Below are the code and all the weights of a small trained network. Each question names an input and a class and asks about switching units off, where a switched-off unit gives its printed mean instead of its output.

import numpy as np


def w(rows, s, z=0):
    codes = np.array(rows[::2]) - 128.0
    scale = np.full(codes.shape[1], s)
    scale[-1] = z or s
    return codes * scale


def norm(h):
    return h / np.sqrt((h * h).mean(-1, keepdims=True) + 1e-5)


def f(y):
    return y / 2 * (1 + np.tanh(0.7978845608 * (y + 0.044715 * y**3)))


def log_softmax(a):
    a = a - a.max(-1, keepdims=True)
    return a - np.log(np.exp(a).sum(-1, keepdims=True))


def net(x, mask):
    res = np.array(x, float).reshape(1, 6) / 4 @ E
    u = 0
    for l in range(3):
        y = f(norm(res) @ A[l][:, :-1].T + A[l][:, -1])
        res = res + np.where(mask[u : u + 5], y, B[l][:, -1]) @ B[l][:, :-1]
        u += 5
    return log_softmax(norm(res)[-1] @ U[:, :-1].T + U[:, -1])


A, B = {}, {}
E = w([
[128,113,159,169,188,116,142],'x0',
[132,135,87,199,55,2,181],'x1',
[177,49,52,197,119,107,36],'x2',
[109,101,146,83,146,110,156],'x3',
[150,147,197,206,36,182,126],'x4',
[140,90,228,66,92,131,78],'x5',
],0.0073)
A[0] = w([
[177,111,106,99,91,82,125,200],'0.n1',
[152,130,227,17,193,174,91,60],'0.n2',
[63,119,85,115,254,140,147,3],'0.n3',
[83,106,90,103,174,161,148,51],'0.n4',
[221,69,92,198,79,170,51,123],'0.n5',
],0.0088,0.0013)
B[0] = w([
[52,32,172,178,63,149,135,169],'0.n1',
[37,145,225,173,111,95,32,254],'0.n2',
[134,146,70,101,179,53,110,197],'0.n3',
[103,114,137,111,155,66,124,154],'0.n4',
[254,129,77,102,163,211,87,241],'0.n5',
],0.0094,0.0065)
A[1] = w([
[104,140,96,60,125,182,81,153],'1.n1',
[141,127,149,174,43,191,118,167],'1.n2',
[40,139,166,121,138,131,68,1],'1.n3',
[238,36,52,126,53,69,186,97],'1.n4',
[124,202,84,116,111,161,255,2],'1.n5',
],0.0073,0.0026)
B[1] = w([
[150,145,254,212,154,116,108,163],'1.n1',
[92,149,55,109,240,94,154,210],'1.n2',
[78,153,153,190,107,152,134,189],'1.n3',
[64,81,231,167,95,100,112,253],'1.n4',
[84,112,191,109,147,209,179,152],'1.n5',
],0.0082,0.0049)
A[2] = w([
[113,203,135,137,120,119,227,4],'2.n1',
[124,68,119,119,77,125,113,236],'2.n2',
[251,139,122,177,143,133,85,65],'2.n3',
[126,168,144,163,134,122,141,66],'2.n4',
[140,120,116,125,154,101,134,29],'2.n5',
],0.015,0.0012)
B[2] = w([
[244,102,130,2,28,206,152,202],'2.n1',
[88,63,112,231,107,146,217,187],'2.n2',
[195,215,84,189,203,249,150,254],'2.n3',
[61,101,136,19,133,167,84,154],'2.n4',
[87,231,68,85,92,61,127,135],'2.n5',
],0.0088,0.0081)
U = w([
[224,160,49,224,156,225,102,237],'0',
[111,165,10,57,156,2,140,49],'1',
[96,22,91,223,44,36,192,7],'2',
[24,157,241,107,125,99,3,78],'3',
[192,126,115,28,30,170,184,231],'4',
],0.012,0.0017)

Each question gives the input, the list of numbers given to net, and the class t.
The units are the neurons (one row each of A and B). Each row of codes is followed by its name. A weight is (code - 128) times the scale printed after its matrix; where a second scale follows, it is the last column's (A, B and U).
mask holds one flag per neuron, layer by layer. A switched-off neuron (its flag False) gives its mean, the last column of its row in B, instead of its output. The means were averaged over made-up inputs and are rounded, as every weight is.
A unit's drop is (log p(t) with every unit on - log p(t) with that unit switched off) / (log p(t) with every unit on - log p(t) with every unit switched off).
The circuit of an input: a set's keep is (log p(t) with only the set's units on - log p(t) with every unit switched off) / (log p(t) with every unit on - log p(t) with every unit switched off). Starting from the 12 units with the biggest drops (on a tie, the unit counted first), units are removed one at a time, each time the one whose removal leaves the highest keep (on an exact tie, the one counted first), for as long as the keep stays at least 0.8.
circuit, biggest first: the units of the circuit, biggest drop first
unit that matters most: the unit with the biggest drop
top k neurons: the k neurons with the biggest drops, biggest first
k most important neurons of layer l: the k neurons of layer l with the biggest drops, biggest first
drop when u is switched off: that unit's drop, to one decimal
input [2,5,1,5,6,-4], class 2: unit that matters most	1.n4
input [6,5,-2,-8,7,-7], class 4: top 4 neurons	2.n1; 0.n2; 1.n5; 2.n4
input [3,-2,-7,4,-5,-3], class 1: top 2 neurons	0.n3; 1.n4
input [4,2,-3,-5,4,4], class 4: top 3 neurons	0.n5; 0.n2; 2.n1
input [8,-6,3,1,-1,-3], class 3: circuit, biggest first	0.n5; 2.n3
input [3,-3,-8,-6,-4,-3], class 3: top 2 neurons	0.n2; 1.n2
input [1,-3,-2,5,-6,-2], class 1: 2 most important neurons of layer 1	1.n4; 1.n5
input [6,1,-6,4,-2,-4], class 1: top 2 neurons	0.n3; 0.n4
input [7,-5,-5,1,6,-5], class 3: top 2 neurons	0.n2; 2.n3
input [-6,-6,5,3,-6,-1], class 3: top 2 neurons	0.n2; 1.n1
input [-4,-4,-1,6,6,-4], class 3: 2 most important neurons of layer 0	0.n5; 0.n2
input [-1,8,3,-8,-5,4], class 2: top 2 neurons	1.n4; 0.n1
input [6,5,-4,-8,5,6], class 4: top 2 neurons	0.n2; 0.n5
input [-1,7,-8,5,-6,-3], class 4: circuit, biggest first	2.n1
input [4,5,5,6,-3,-6], class 2: top 2 neurons	1.n4; 1.n2
input [-5,-5,3,5,0,-8], class 1: 3 most important neurons of layer 0	0.n3; 0.n4; 0.n5
input [6,-2,5,8,-6,0], class 1: drop when 0.n3 is switched off	0.1
input [6,7,-5,-3,-4,-2], class 4: drop when 2.n1 is switched off	0.6
input [0,-6,-1,-4,-8,0], class 3: drop when 0.n2 is switched off	0.9
input [2,1,4,2,-5,5], class 2: unit that matters most	2.n2
